Below are the code and all the weights of a small trained network. Each question names an input and a class and asks about switching units off, where a switched-off unit gives its printed mean instead of its output.

import numpy as np


def w(rows, s, z=0):
    codes = np.array(rows[::2]) - 128.0
    scale = np.full(codes.shape[1], s)
    scale[-1] = z or s
    return codes * scale


def norm(h):
    return h / np.sqrt((h * h).mean(-1, keepdims=True) + 1e-5)


def f(y):
    return y / 2 * (1 + np.tanh(0.7978845608 * (y + 0.044715 * y**3)))


def log_softmax(a):
    a = a - a.max(-1, keepdims=True)
    return a - np.log(np.exp(a).sum(-1, keepdims=True))


def net(x, mask):
    res = np.array(x, float).reshape(1, 2) / 4 @ E
    u = 0
    for l in range(4):
        y = f(norm(res) @ A[l][:, :-1].T + A[l][:, -1])
        res = res + np.where(mask[u : u + 5], y, B[l][:, -1]) @ B[l][:, :-1]
        u += 5
    return log_softmax(norm(res)[-1] @ U[:, :-1].T + U[:, -1])


A, B = {}, {}
E = w([
[81,123,207,68,27,13,117,39,127,175],'x0',
[207,59,171,2,189,219,198,122,202,124],'x1',
],0.0086)
A[0] = w([
[73,126,126,58,199,54,52,136,122,33,2],'L0N1',
[106,131,104,199,26,127,168,106,27,115,213],'L0N2',
[130,36,180,105,74,138,253,116,89,71,172],'L0N3',
[191,124,143,92,228,197,102,145,87,173,115],'L0N4',
[137,117,91,206,182,220,61,145,210,37,90],'L0N5',
],0.0052,0.0036)
B[0] = w([
[105,152,108,97,249,126,174,184,209,149,99],'L0N1',
[253,54,143,43,144,106,118,165,128,13,255],'L0N2',
[211,76,101,103,115,96,47,112,64,1,215],'L0N3',
[97,52,107,205,26,98,128,111,116,25,224],'L0N4',
[81,111,242,116,75,189,47,67,170,150,254],'L0N5',
],0.0067,0.0044)
A[1] = w([
[171,22,142,100,131,160,88,190,83,80,172],'L1N1',
[106,164,81,228,188,246,187,120,123,150,19],'L1N2',
[173,81,160,85,213,214,254,95,177,111,75],'L1N3',
[41,154,168,104,140,65,160,83,142,203,248],'L1N4',
[118,196,121,244,172,60,89,195,86,151,201],'L1N5',
],0.0085,0.0015)
B[1] = w([
[136,114,143,204,120,83,123,128,108,183,254],'L1N1',
[83,235,195,213,204,166,99,37,176,195,163],'L1N2',
[93,188,10,62,58,80,153,177,98,93,191],'L1N3',
[108,153,162,163,170,239,126,114,245,173,146],'L1N4',
[137,131,7,57,50,84,254,184,78,95,170],'L1N5',
],0.0089,0.012)
A[2] = w([
[118,112,52,58,124,109,176,191,114,87,120],'L2N1',
[124,189,75,229,208,163,133,189,188,110,196],'L2N2',
[151,119,162,43,92,108,138,56,254,164,68],'L2N3',
[91,79,199,179,170,168,106,66,105,170,7],'L2N4',
[98,153,119,221,182,151,202,146,208,148,136],'L2N5',
],0.0076,0.0016)
B[2] = w([
[148,111,111,77,82,117,165,111,9,151,254],'L2N1',
[64,154,225,112,106,71,104,79,190,76,214],'L2N2',
[77,171,142,188,118,131,122,98,148,107,228],'L2N3',
[161,107,89,66,167,96,152,157,87,122,199],'L2N4',
[93,178,194,149,104,70,101,118,100,132,181],'L2N5',
],0.013,0.006)
A[3] = w([
[176,46,114,142,144,68,124,173,98,148,148],'L3N1',
[205,145,26,95,125,164,206,132,3,162,80],'L3N2',
[168,57,128,228,94,135,140,89,166,148,250],'L3N3',
[110,156,2,48,104,98,205,113,76,100,92],'L3N4',
[76,156,191,153,160,108,151,158,161,134,228],'L3N5',
],0.0091,0.0013)
B[3] = w([
[106,127,118,70,199,198,142,145,93,98,200],'L3N1',
[57,183,189,121,77,119,104,66,174,135,245],'L3N2',
[107,155,158,96,191,180,93,146,108,114,166],'L3N3',
[163,54,10,172,138,66,195,255,96,78,240],'L3N4',
[85,93,143,83,67,115,79,99,194,121,177],'L3N5',
],0.0099,0.012)
U = w([
[132,82,8,116,42,61,198,169,41,79,198],'0',
[59,167,226,154,78,98,53,17,192,101,206],'1',
[135,93,147,71,242,216,78,146,40,88,180],'2',
[210,118,90,162,149,158,130,111,181,171,4],'3',
[201,101,107,141,141,153,133,141,199,205,21],'4',
[165,129,97,141,143,165,146,135,183,187,27],'5',
[178,111,83,189,157,147,137,98,168,185,43],'6',
],0.012,0.0042)

Each question gives the input, the list of numbers given to net, and the class t.
The units are the neurons (one row each of A and B). Each row of codes is followed by its name. A weight is (code - 128) times the scale printed after its matrix; where a second scale follows, it is the last column's (A, B and U).
mask holds one flag per neuron, layer by layer. A switched-off neuron (its flag False) gives its mean, the last column of its row in B, instead of its output. The means were averaged over made-up inputs and are rounded, as every weight is.
A unit's drop is (log p(t) with every unit on - log p(t) with that unit switched off) / (log p(t) with every unit on - log p(t) with every unit switched off).
unit that matters most: the unit with the biggest drop
top k neurons: the k neurons with the biggest drops, biggest first
drop of u: that unit's drop, to one decimal
input [2,-3], class 2: top 2 neurons : L0N2, L1N3
input [3,0], class 2: top 3 neurons : L1N3, L2N2, L0N5
input [-4,-1], class 1: unit that matters most : L0N3
input [-3,-1], class 2: top 3 neurons : L0N5, L2N4, L1N4
input [-7,-6], class 1: top 2 neurons : L1N2, L1N3
input [3,-3], class 2: top 4 neurons : L0N2, L1N3, L1N5, L2N2
input [0,3], class 2: top 2 neurons : L0N3, L0N4
input [1,-3], class 2: top 2 neurons : L0N2, L1N3
input [-3,-3], class 2: top 2 neurons : L0N2, L0N5
input [-4,3], class 1: top 2 neurons : L0N2, L1N5
input [0,-3], class 2: top 2 neurons : L0N2, L1N3
input [-4,0], class 1: top 2 neurons : L0N2, L0N3
input [-7,5], class 1: drop of L0N2 : 1.2
